Below is a small trained network, with its code and all its weights. Each question gives an input and a target symbol and asks what happens when units are switched off, that is, made to give their printed mean instead of their output.

import numpy as np


def w(rows, s, z=0):
    codes = np.array(rows[::2]) - 128.0
    scale = np.full(codes.shape[1], s)
    scale[-1] = z or s
    return codes * scale


def norm(h):
    return h / np.sqrt((h * h).mean(-1, keepdims=True) + 1e-5)


def f(y):
    return np.maximum(y, 0)


def softmax(a):
    e = np.exp(a - a.max(-1, keepdims=True))
    return e / e.sum(-1, keepdims=True)


def log_softmax(a):
    a = a - a.max(-1, keepdims=True)
    return a - np.log(np.exp(a).sum(-1, keepdims=True))


def net(x, mask):
    ids = ['ΔΛΣβγεζηθμξπψ'.index(c) for c in x.split()]
    T = len(ids)
    res = E[ids] + P[:T]
    u = 0
    for l in range(2):
        r = norm(res)
        for j in range(2):
            rows = slice(4 * j, 4 * j + 4)
            q, k, v = (r @ M[l][rows].T for M in (Q, K, V))
            z = softmax(np.where(np.tri(T) > 0, q @ k.T / 4**0.5, -1e9)) @ v
            o = O[l][rows]
            res = res + np.where(mask[u + j], z, o[:, -1]) @ o[:, :-1]
        u += 2
        y = f(norm(res) @ A[l][:, :-1].T + A[l][:, -1])
        res = res + np.where(mask[u : u + 4], y, B[l][:, -1]) @ B[l][:, :-1]
        u += 4
    return log_softmax(norm(res)[-1] @ U[:, :-1].T + U[:, -1])


Q, K, V, O, A, B = {}, {}, {}, {}, {}, {}
E = w([
[163,131,52],'Δ',
[199,163,75],'Λ',
[88,106,146],'Σ',
[254,171,70],'β',
[101,107,93],'γ',
[150,135,64],'ε',
[157,99,129],'ζ',
[177,140,53],'η',
[157,123,138],'θ',
[110,98,45],'μ',
[126,124,79],'ξ',
[216,195,72],'π',
[153,143,76],'ψ',
],0.0093)
P = w([
[25,121,175],'0',
[197,113,3],'1',
[180,109,17],'2',
[174,112,27],'3',
[136,104,95],'4',
[127,99,99],'5',
[138,103,93],'6',
[112,92,103],'7',
[121,94,102],'8',
[137,104,114],'9',
[127,98,111],'10',
[141,113,116],'11',
[137,104,112],'12',
],0.0042)
Q[0] = w([
[255,103,192],'L0H1',
[44,99,186],'L0H1',
[121,183,144],'L0H1',
[176,139,76],'L0H1',
[79,125,196],'L0H2',
[175,101,109],'L0H2',
[28,151,101],'L0H2',
[238,89,116],'L0H2',
],0.0084)
K[0] = w([
[255,159,116],'L0H1',
[95,104,201],'L0H1',
[115,161,128],'L0H1',
[127,146,68],'L0H1',
[129,108,29],'L0H2',
[111,155,141],'L0H2',
[150,44,122],'L0H2',
[108,193,142],'L0H2',
],0.012)
V[0] = w([
[71,133,161],'L0H1',
[175,118,149],'L0H1',
[125,106,182],'L0H1',
[105,107,121],'L0H1',
[120,120,83],'L0H2',
[147,72,89],'L0H2',
[188,111,109],'L0H2',
[120,254,108],'L0H2',
],0.0093)
O[0] = w([
[196,140,77,2],'L0H1',
[45,106,109,130],'L0H1',
[93,141,72,18],'L0H1',
[163,174,163,131],'L0H1',
[109,180,122,201],'L0H2',
[176,137,69,226],'L0H2',
[190,84,12,193],'L0H2',
[3,70,145,97],'L0H2',
],0.0049,0.0047)
A[0] = w([
[218,60,206,85],'L0N1',
[254,80,180,221],'L0N2',
[203,103,177,201],'L0N3',
[203,25,135,255],'L0N4',
],0.0049,0.0015)
B[0] = w([
[2,109,73,160],'L0N1',
[65,77,24,228],'L0N2',
[53,51,118,177],'L0N3',
[120,91,233,254],'L0N4',
],0.0053,0.0048)
Q[1] = w([
[176,106,73],'L1H1',
[86,163,174],'L1H1',
[159,125,80],'L1H1',
[94,158,194],'L1H1',
[197,129,49],'L1H2',
[60,120,159],'L1H2',
[205,163,104],'L1H2',
[114,5,46],'L1H2',
],0.013)
K[1] = w([
[117,182,170],'L1H1',
[145,87,73],'L1H1',
[133,243,154],'L1H1',
[135,79,117],'L1H1',
[87,188,71],'L1H2',
[136,87,148],'L1H2',
[167,206,107],'L1H2',
[8,147,122],'L1H2',
],0.013)
V[1] = w([
[2,61,62],'L1H1',
[143,204,142],'L1H1',
[188,104,131],'L1H1',
[138,224,51],'L1H1',
[202,114,119],'L1H2',
[137,30,165],'L1H2',
[114,139,39],'L1H2',
[192,82,101],'L1H2',
],0.0096)
O[1] = w([
[77,33,168,254],'L1H1',
[130,156,34,102],'L1H1',
[212,179,196,107],'L1H1',
[182,80,38,218],'L1H1',
[176,198,219,88],'L1H2',
[46,188,189,140],'L1H2',
[141,55,175,247],'L1H2',
[137,146,253,141],'L1H2',
],0.0076,0.0044)
A[1] = w([
[53,120,117,254],'L1N1',
[220,255,161,172],'L1N2',
[213,154,185,99],'L1N3',
[97,156,38,232],'L1N4',
],0.0089,0.0061)
B[1] = w([
[73,126,234,254],'L1N1',
[204,210,41,161],'L1N2',
[161,246,107,166],'L1N3',
[109,254,218,226],'L1N4',
],0.0084,0.0069)
U = w([
[165,36,135,25],'Δ',
[111,108,138,67],'Λ',
[91,101,119,107],'Σ',
[209,191,192,254],'β',
[118,163,94,192],'γ',
[19,164,72,150],'ε',
[174,127,252,72],'ζ',
[169,92,121,163],'η',
[101,82,28,140],'θ',
[182,62,119,52],'μ',
[105,110,137,102],'ξ',
[107,174,105,194],'π',
[82,236,200,78],'ψ',
],0.014,0.0027)

Each question gives the input, a string of symbols that net reads in full, and the target symbol t.
The units are the heads (4 rows each of Q, K, V and O) and the neurons (one row each of A and B). Each row of codes is followed by its name. A weight is (code - 128) times the scale printed after its matrix; where a second scale follows, it is the last column's (O, A, B and U).
mask holds one flag per unit, layer by layer, with each layer's heads first. A switched-off unit (its flag False) gives its mean, the last column of its rows in O or B, instead of its output. The means were averaged over made-up inputs and are rounded, as every weight is.
A unit's drop is (log p(t) with every unit on - log p(t) with that unit switched off) / (log p(t) with every unit on - log p(t) with every unit switched off).
The circuit of an input: a set's keep is (log p(t) with only the set's units on - log p(t) with every unit switched off) / (log p(t) with every unit on - log p(t) with every unit switched off). Starting from all 12 units, units are removed one at a time, each time the one whose removal leaves the highest keep (on an exact tie, the one counted first), for as long as the keep stays at least 0.8.
units of the circuit, in order: the units of the circuit, biggest drop first
top k neurons in layer l: the k neurons of layer l with the biggest drops, biggest first
which heads matter: for each layer, one digit per head in row order, 1 if its drop is at least 0.15 and else 0, layers parted by /
input ζ ξ Λ ζ Σ ζ ζ ζ Λ Δ η, target β: units of the circuit, in order : (L0H2; L1H1)
input ψ β β, target ε: units of the circuit, in order : (L0H2; L1H2)
input ε ψ μ ζ π Λ, target θ: units of the circuit, in order : (L0H2; L1H2)
input ψ η ε ζ ψ ε ζ β Δ, target ε: units of the circuit, in order : (L0H2; L1H2; L1N4)
input η θ π η ε ζ ε Λ ζ Λ, target Δ: units of the circuit, in order : (L0H2; L0N4; L1H2)
input ζ ψ Δ η ψ Λ, target β: which heads matter : 00 / 11
input ζ β θ β ψ Δ π β μ ψ Σ Σ, target β: which heads matter : 10 / 11
input ζ ζ ζ ξ η Λ ζ μ ε ζ ψ, target β: units of the circuit, in order : (L0H2; L1H1)
input η ε ζ ζ ψ Λ ψ ψ, target Δ: units of the circuit, in order : (L0H2; L0N4; L1H2; L0N3)
input β ζ γ ψ ψ ξ, target ζ: which heads matter : 00 / 01
input ε Δ ψ ζ η ζ Σ θ Σ π ξ Σ, target θ: which heads matter : 11 / 01
input η ψ ζ γ, target Δ: which heads matter : 01 / 01
input ζ θ η ψ η Σ Δ, target β: units of the circuit, in order : (L1H1; L0H2)
input Σ ψ ε, target ψ: which heads matter : 11 / 00
input ζ ζ ζ η ζ ζ ε ψ ζ β β μ, target β: which heads matter : 01 / 11
input η ψ ψ π Δ θ ζ μ ζ ζ γ ξ, target Δ: which heads matter : 01 / 00
input Σ ζ η, target ψ: units of the circuit, in order : (L0H2)
input ζ γ η, target β: which heads matter : 00 / 00
input ψ Σ ζ ε Δ Λ ζ Λ, target ε: which heads matter : 11 / 01
input β Δ ψ ζ μ, target ζ: top 3 neurons in layer 0 : (L0N2; L0N1; L0N3)
input Σ ψ ζ Σ ζ Λ η, target ψ: which heads matter : 11 / 10
input ζ ψ β π ε ξ, target β: which heads matter : 00 / 10
input β Σ ζ η γ, target ζ: which heads matter : 00 / 01
input ψ π ε ζ ε, target ε: top 3 neurons in layer 0 : (L0N4; L0N2; L0N3)
input ε ε ψ ψ η, target θ: top 3 neurons in layer 0 : (L0N4; L0N2; L0N3)
input ε ε η γ Δ ζ ζ μ, target θ: top neuron in layer 0 : (L0N4)
